B =
[[-24 -37 -30 -36]
 [  5  14  48  14]
 [ 13  46  13  37]
 [ 34 -12 -26  48]
 [ 17  62  21  16]
 [-31  41  -3 -19]
 [  8  30  38  -2]]
B[0, -4] => -24
B[1, -2] => 48
B[-1, -1] => -2
B[2, 1] => 46
B[:, -2] => [-30, 48, 13, -26, 21, -3, 38]
B[:, 1] => [-37, 14, 46, -12, 62, 41, 30]
B[2, -2] => 13
B[-2, 0] => -31
B[2] => [13, 46, 13, 37]
B[6, -2] => 38
B[4] => [17, 62, 21, 16]

data =
[[  -6.204  -16.723  -41.105  -23.334  -34.163  -25.635  -35.206  -48.900
   -63.826   57.835   59.927 -105.886   -0.380   18.931]
 [ -25.884  -12.802  -15.333    6.151  -40.147  -41.721  122.412  -56.919
    53.207  -11.798   16.577 -147.188  -18.552  -43.465]
 [ -32.228   12.471   65.609  -77.855    9.594 -119.270   25.652   31.017
    74.699  192.355  -13.584  -38.654   -8.070   -1.968]
 [ -20.207  -50.916   84.809   57.184  -75.443   -2.276  -61.690   26.021
   -95.043  -47.529  -47.228 -101.557  -39.090  -21.918]
 [   2.582  -24.479  106.660  -72.466  -13.214   37.423  -94.525 -130.275
   178.700    0.581   49.604   57.380   -8.545 -140.971]
 [ -27.043  -16.681    9.829  -24.164  -15.550  -90.145  -66.722  -25.794
     0.627  -36.110    7.299   35.493    1.764   23.992]
 [ -54.576  -37.086   40.859   -1.132   25.461  -39.663   25.332  -96.719
   108.738    0.859   -5.026   -7.748   -5.329  -64.302]
 [ -59.779  -11.561   11.709  -60.289   25.989  -33.252  122.225   45.474
     3.698  -18.555  -10.243   51.179    4.253   18.276]
 [   4.601  -10.358  -69.500  -31.406  -29.912   75.847   42.497   10.736
     1.644  -21.900   27.799  -75.065  -24.362   11.026]
 [   0.720    6.964  112.220   -2.299  -12.154   20.803  -45.239  -28.105
   -78.724  -36.827  -83.718  106.898   -6.665  -15.188]
 [  13.807   14.075   97.336  -26.067  -50.152  -39.168   -6.470   25.278
  -214.780   -7.577  -13.231 -141.496  -34.864    6.356]]
Indices start at 0.
row 0 col 0 -> -6.204
row 0 col 5 -> -25.635
row 2 col 0 -> -32.228
row 0 col 12 -> -0.380
row 4 col 2 -> 106.660
row 2 col 10 -> -13.584
row 0 col 3 -> -23.334
row 3 col 9 -> -47.529
row 7 col 11 -> 51.179
row 4 col 9 -> 0.581
row 7 col 3 -> -60.289
row 7 col 12 -> 4.253
row 2 col 8 -> 74.699
row 9 col 2 -> 112.220
row 3 col 2 -> 84.809
row 7 col 10 -> -10.243
row 5 col 5 -> -90.145
row 10 col 12 -> -34.864
row 2 col 13 -> -1.968
row 7 col 13 -> 18.276
row 1 col 2 -> -15.333
row 4 col 1 -> -24.479
row 1 col 6 -> 122.412
row 1 col 12 -> -18.552
row 4 col 6 -> -94.525
row 1 col 4 -> -40.147
row 9 col 10 -> -83.718
row 5 col 9 -> -36.110
row 4 col 12 -> -8.545
row 5 col 4 -> -15.550
row 3 col 10 -> -47.228
row 2 col 3 -> -77.855
row 6 col 11 -> -7.748
row 6 col 9 -> 0.859
row 7 col 2 -> 11.709

m = [ 38  91 220 785 526 120 215]
m[0] = 38
m[4] = 526
m[6] = 215

M =
[[-37  18 -29  62  30 -31 -11  16 -41]
 [ 31   5  55  11  18  56 -54  50  -7]
 [ 30  24  30 -23 -33  13  -8  35   0]]
Indices start at 0.
(0, 0) -> -37
(1, 8) -> -7
(2, 6) -> -8
(2, 5) -> 13
(1, 4) -> 18
(2, 4) -> -33
(1, 7) -> 50
(0, 4) -> 30
(1, 1) -> 5
(2, 3) -> -23
(1, 0) -> 31

grid =
[[ -3  -3  -3  22 -25  38 -19  28]
 [-44 -53 -24  -2  12  -2  51 -32]
 [-21 -48 -28 -17   3  21  28 -21]
 [-19  -5   0  44 -33  31 -15  38]
 [  4 -26 -36 -18 -19  47  -7   8]
 [  1 -14 -50 -13 -27  27  -6  17]
 [ -1 -20 -25 -11 -11  26   2   2]
 [ 12   5 -29  16 -48  51 -39  50]
 [-53 -38  12  30  11  -2  40 -21]
 [-27 -42 -79 -15 -27  18  26   3]
 [-58 -20   7  60 -14  -5  24  15]
 [-33  -6 -48  12 -20 -22  24  10]
 [-19 -24  12  30 -10  40   1   8]]
Indices start at 0.
row 0 col 0: -3
row 8 col 0: -53
row 10 col 5: -5
row 9 col 5: 18
row 1 col 5: -2
row 1 col 1: -53
row 0 col 3: 22
row 12 col 7: 8
row 6 col 6: 2
row 0 col 1: -3
row 12 col 5: 40
row 2 col 5: 21
row 10 col 0: -58
row 2 col 1: -48
row 10 col 7: 15
row 0 col 2: -3
row 1 col 4: 12
row 4 col 2: -36
row 1 col 6: 51
row 0 col 7: 28
row 11 col 0: -33
row 3 col 3: 44
row 8 col 6: 40
row 3 col 5: 31
row 4 col 0: 4
row 3 col 1: -5
row 2 col 7: -21
row 6 col 4: -11
row 4 col 1: -26
row 7 col 3: 16
row 6 col 1: -20
row 10 col 4: -14
row 12 col 2: 12

x =
5.43,-7.03,3.30,2.09,4.19
-0.28,-1.16,-2.79,-2.32,-3.50
-9.32,2.26,2.66,-2.03,-1.15
0.34,-13.97,-2.66,-2.96,-1.68
0.28,-4.83,-5.46,-5.22,-6.05
9.97,-6.77,-1.79,-3.04,5.31
-12.87,-22.18,-0.68,3.14,-1.54
-7.65,14.62,-4.34,-4.93,-5.87
x[0][0] -> 5.43
x[5][0] -> 9.97
x[7][3] -> -4.93
x[:, 2] -> [3.30, -2.79, 2.66, -2.66, -5.46, -1.79, -0.68, -4.34]
x[:, 1] -> [-7.03, -1.16, 2.26, -13.97, -4.83, -6.77, -22.18, 14.62]
x[7][1] -> 14.62
x[6][2] -> -0.68
x[4][4] -> -6.05
x[7][0] -> -7.65
x[6][0] -> -12.87
x[:, 0] -> [5.43, -0.28, -9.32, 0.34, 0.28, 9.97, -12.87, -7.65]
x[3][3] -> -2.96
x[1][4] -> -3.50
x[2][3] -> -2.03
x[1][2] -> -2.79
x[5][1] -> -6.77
x[7][4] -> -5.87
x[1] -> [-0.28, -1.16, -2.79, -2.32, -3.50]
x[4][1] -> -4.83
x[3][2] -> -2.66
x[0][4] -> 4.19
x[6] -> [-12.87, -22.18, -0.68, 3.14, -1.54]
x[0][1] -> -7.03
x[7][2] -> -4.34
x[5][3] -> -3.04
x[:, 4] -> [4.19, -3.50, -1.15, -1.68, -6.05, 5.31, -1.54, -5.87]
x[2][4] -> -1.15
x[3][1] -> -13.97

X = [-66 -14 -11 -40 -12  34]
X[-6]: -66
X[-1]: 34
X[1]: -14

arr =
[[ 15 -53 -35  20  36  33]
 [-47   0 -29 -18  -5 -15]
 [  3  12  26 -40  -9 -38]
 [ 25 -53 -29  22  37  20]
 [ 14 -53 -36  29  39  28]
 [ 44 -53  -3 -35  29  -9]
 [ 48 -44  16 -41  29 -26]
 [-39  -6 -56  14 -31  12]
 [ 21 -50  -8  -4  53 -19]
 [ 32 -55 -20 -24  29  10]
 [ 48 -40  19 -40  23 -27]
 [-34 -26 -66   4 -29  23]
 [ 16 -17  37 -21  70 -61]]
Rows and columns are counted from 0.
row 0 col 0	15
row 12 col 5	-61
row 8 col 1	-50
row 1 col 2	-29
row 5 col 3	-35
row 8 col 0	21
row 1 col 4	-5
row 3 col 0	25
row 7 col 4	-31
row 0 col 5	33
row 11 col 5	23
row 10 col 2	19
row 2 col 5	-38
row 8 col 5	-19
row 10 col 0	48
row 0 col 2	-35
row 6 col 3	-41
row 12 col 2	37
row 7 col 0	-39
row 6 col 5	-26
row 7 col 5	12
row 4 col 5	28
row 9 col 4	29
row 10 col 5	-27
row 8 col 4	53
row 5 col 4	29
row 0 col 3	20
row 10 col 1	-40
row 1 col 0	-47
row 6 col 1	-44
row 7 col 1	-6
row 0 col 1	-53
row 11 col 2	-66
row 8 col 2	-8
row 1 col 1	0

W = ((13, -45, -43, 29, 13, -12, -24, -22, -5, 34, 43, -17, -2, 10, 10), (-28, -27, -25, -8, -28, -41, -32, -10, 18, -42, 30, 6, -60, -45, -13), (-41, -16, -37, -23, -41, -40, -54, -30, 2, -65, 19, 4, 41, -48, -23))
Indices start at 0.
row 0 col 0 = 13
row 0 col 3 = 29
row 0 col 1 = -45
row 1 col 6 = -32
row 2 col 7 = -30
row 2 col 14 = -23
row 0 col 5 = -12
row 0 col 4 = 13
row 2 col 2 = -37
row 0 col 12 = -2
row 0 col 14 = 10
row 1 col 7 = -10
row 1 col 3 = -8
row 2 col 8 = 2
row 2 col 3 = -23
row 1 col 9 = -42
row 1 col 14 = -13
row 2 col 4 = -41
row 1 col 4 = -28
row 2 col 9 = -65
row 2 col 6 = -54
row 0 col 11 = -17
row 0 col 9 = 34
